Below is a small trained network, with its code and all its weights. Each question gives an input and a target symbol and asks what happens when units are switched off, that is, made to give their printed mean instead of their output.

import numpy as np


def w(rows, s, z=0):
    codes = np.array(rows[::2]) - 128.0
    scale = np.full(codes.shape[1], s)
    scale[-1] = z or s
    return codes * scale


def f(y):
    return y / 2 * (1 + np.tanh(0.7978845608 * (y + 0.044715 * y**3)))


def softmax(a):
    e = np.exp(a - a.max(-1, keepdims=True))
    return e / e.sum(-1, keepdims=True)


def log_softmax(a):
    a = a - a.max(-1, keepdims=True)
    return a - np.log(np.exp(a).sum(-1, keepdims=True))


def net(x, mask):
    ids = ['ΔΞΠΣΦΨαβεζηθμω'.index(c) for c in x.split()]
    T = len(ids)
    res = E[ids] + P[:T]
    q, k, v = (res @ M[0].T for M in (Q, K, V))
    z = softmax(np.where(np.tri(T) > 0, q @ k.T / 3**0.5, -1e9)) @ v
    res = res + np.where(mask[0], z, O[0][:, -1]) @ O[0][:, :-1]
    y = f(res @ A[0][:, :-1].T + A[0][:, -1])
    res = res + np.where(mask[1:9], y, B[0][:, -1]) @ B[0][:, :-1]
    return log_softmax(res[-1] @ U[:, :-1].T + U[:, -1])


Q, K, V, O, A, B = {}, {}, {}, {}, {}, {}
E = w([
[181,127,64,113],'Δ',
[120,65,154,64],'Ξ',
[126,187,214,174],'Π',
[92,237,129,110],'Σ',
[55,85,66,93],'Φ',
[79,85,161,93],'Ψ',
[158,37,138,224],'α',
[103,51,150,72],'β',
[190,116,106,92],'ε',
[215,17,73,57],'ζ',
[46,2,149,161],'η',
[110,178,197,135],'θ',
[186,113,108,85],'μ',
[112,172,188,210],'ω',
],0.0074)
P = w([
[38,200,251,77],'0',
[72,148,200,90],'1',
[97,124,145,109],'2',
[109,107,109,122],'3',
[121,89,66,135],'4',
[126,67,32,156],'5',
],0.0031)
Q[0] = w([
[253,190,117,131],'H0',
[107,178,85,81],'H0',
[95,66,125,88],'H0',
],0.028)
K[0] = w([
[174,175,254,50],'H0',
[98,168,99,65],'H0',
[153,83,71,126],'H0',
],0.026)
V[0] = w([
[155,171,89,7],'H0',
[108,192,131,154],'H0',
[49,167,42,103],'H0',
],0.016)
O[0] = w([
[101,159,2,138,153],'H0',
[192,141,133,84,131],'H0',
[107,182,109,22,253],'H0',
],0.014,0.005)
A[0] = w([
[124,235,153,189,253],'N0',
[106,104,121,96,179],'N1',
[4,227,195,148,123],'N2',
[162,12,114,61,109],'N3',
[146,202,95,140,151],'N4',
[165,51,96,26,78],'N5',
[126,47,55,139,139],'N6',
[106,114,49,72,115],'N7',
],0.014,0.0035)
B[0] = w([
[165,253,159,60,149],'N0',
[147,159,142,75,169],'N1',
[13,200,74,86,188],'N2',
[16,127,152,173,140],'N3',
[107,156,219,175,170],'N4',
[76,27,56,109,184],'N5',
[101,242,53,207,144],'N6',
[230,44,134,132,253],'N7',
],0.018,0.016)
U = w([
[187,105,181,123,150],'Δ',
[145,136,136,136,37],'Ξ',
[94,158,115,131,1],'Π',
[106,127,131,144,94],'Σ',
[181,92,144,167,163],'Φ',
[112,253,133,49,205],'Ψ',
[128,66,213,175,208],'α',
[151,140,134,144,14],'β',
[236,122,196,104,251],'ε',
[116,137,131,141,84],'ζ',
[128,128,135,137,50],'η',
[125,75,84,71,133],'θ',
[119,170,78,178,95],'μ',
[33,128,162,133,120],'ω',
],0.0058,0.0033)

Each question gives the input, a string of symbols that net reads in full, and the target symbol t.
The units are the heads (3 rows each of Q, K, V and O) and the neurons (one row each of A and B). Each row of codes is followed by its name. A weight is (code - 128) times the scale printed after its matrix; where a second scale follows, it is the last column's (O, A, B and U).
mask holds one flag per unit, heads first, then neurons. A switched-off unit (its flag False) gives its mean, the last column of its rows in O or B, instead of its output. The means were averaged over made-up inputs and are rounded, as every weight is.
A unit's drop is (log p(t) with every unit on - log p(t) with that unit switched off) / (log p(t) with every unit on - log p(t) with every unit switched off).
The circuit of an input: a set's keep is (log p(t) with only the set's units on - log p(t) with every unit switched off) / (log p(t) with every unit on - log p(t) with every unit switched off). Starting from all 9 units, units are removed one at a time, each time the one whose removal leaves the highest keep (on an exact tie, the one counted first), for as long as the keep stays at least 0.8.
units of the circuit, in order: the units of the circuit, biggest drop first
top k neurons: the k neurons with the biggest drops, biggest first
drop when u is switched off: that unit's drop, to one decimal
input Ξ Π Φ Ξ, target θ: units of the circuit, in order : N5, N4
input α Φ Δ Σ ζ Ψ, target μ: units of the circuit, in order : H0, N6
input Φ ε θ ζ Φ Σ, target Ψ: top 2 neurons : N0, N5
input ω Σ β Σ Ψ θ, target Ψ: units of the circuit, in order : N7
input ζ β Π β, target μ: top 2 neurons : N6, N7
input Ξ ω Π Ψ ζ Π, target ε: units of the circuit, in order : H0, N5
input Φ Ψ Φ α, target α: top 2 neurons : N2, N3
input Σ Φ Δ ω Π ζ, target μ: units of the circuit, in order : N6, H0
input β η Σ Π β, target ω: units of the circuit, in order : N7, H0
input ζ Φ Φ ζ β Σ, target Ψ: top 2 neurons : N2, N0
input Φ α Σ Ξ, target α: units of the circuit, in order : H0, N3
input Φ ζ Π Φ Σ Σ, target ε: top 3 neurons : N6, N7, N3
input ω Φ Π, target Ψ: top 4 neurons : N7, N0, N5, N4
input ω Φ η Ψ, target ω: top 3 neurons : N7, N0, N3
input Ψ η Ψ, target ω: top 2 neurons : N7, N3
input ε Ψ Σ α β β, target α: top neuron : N2
input Φ Σ Φ β, target θ: top 2 neurons : N5, N4
input β β Ψ, target Ψ: top 2 neurons : N7, N5
input Φ Ξ ω, target Ψ: drop when N0 is switched off : 0.3
input Φ Φ Ψ ζ, target μ: drop when H0 is switched off : 1.0
input Ψ ω Σ ζ Π α, target α: drop when H0 is switched off : 1.0
input θ α Ψ, target α: top neuron : N2
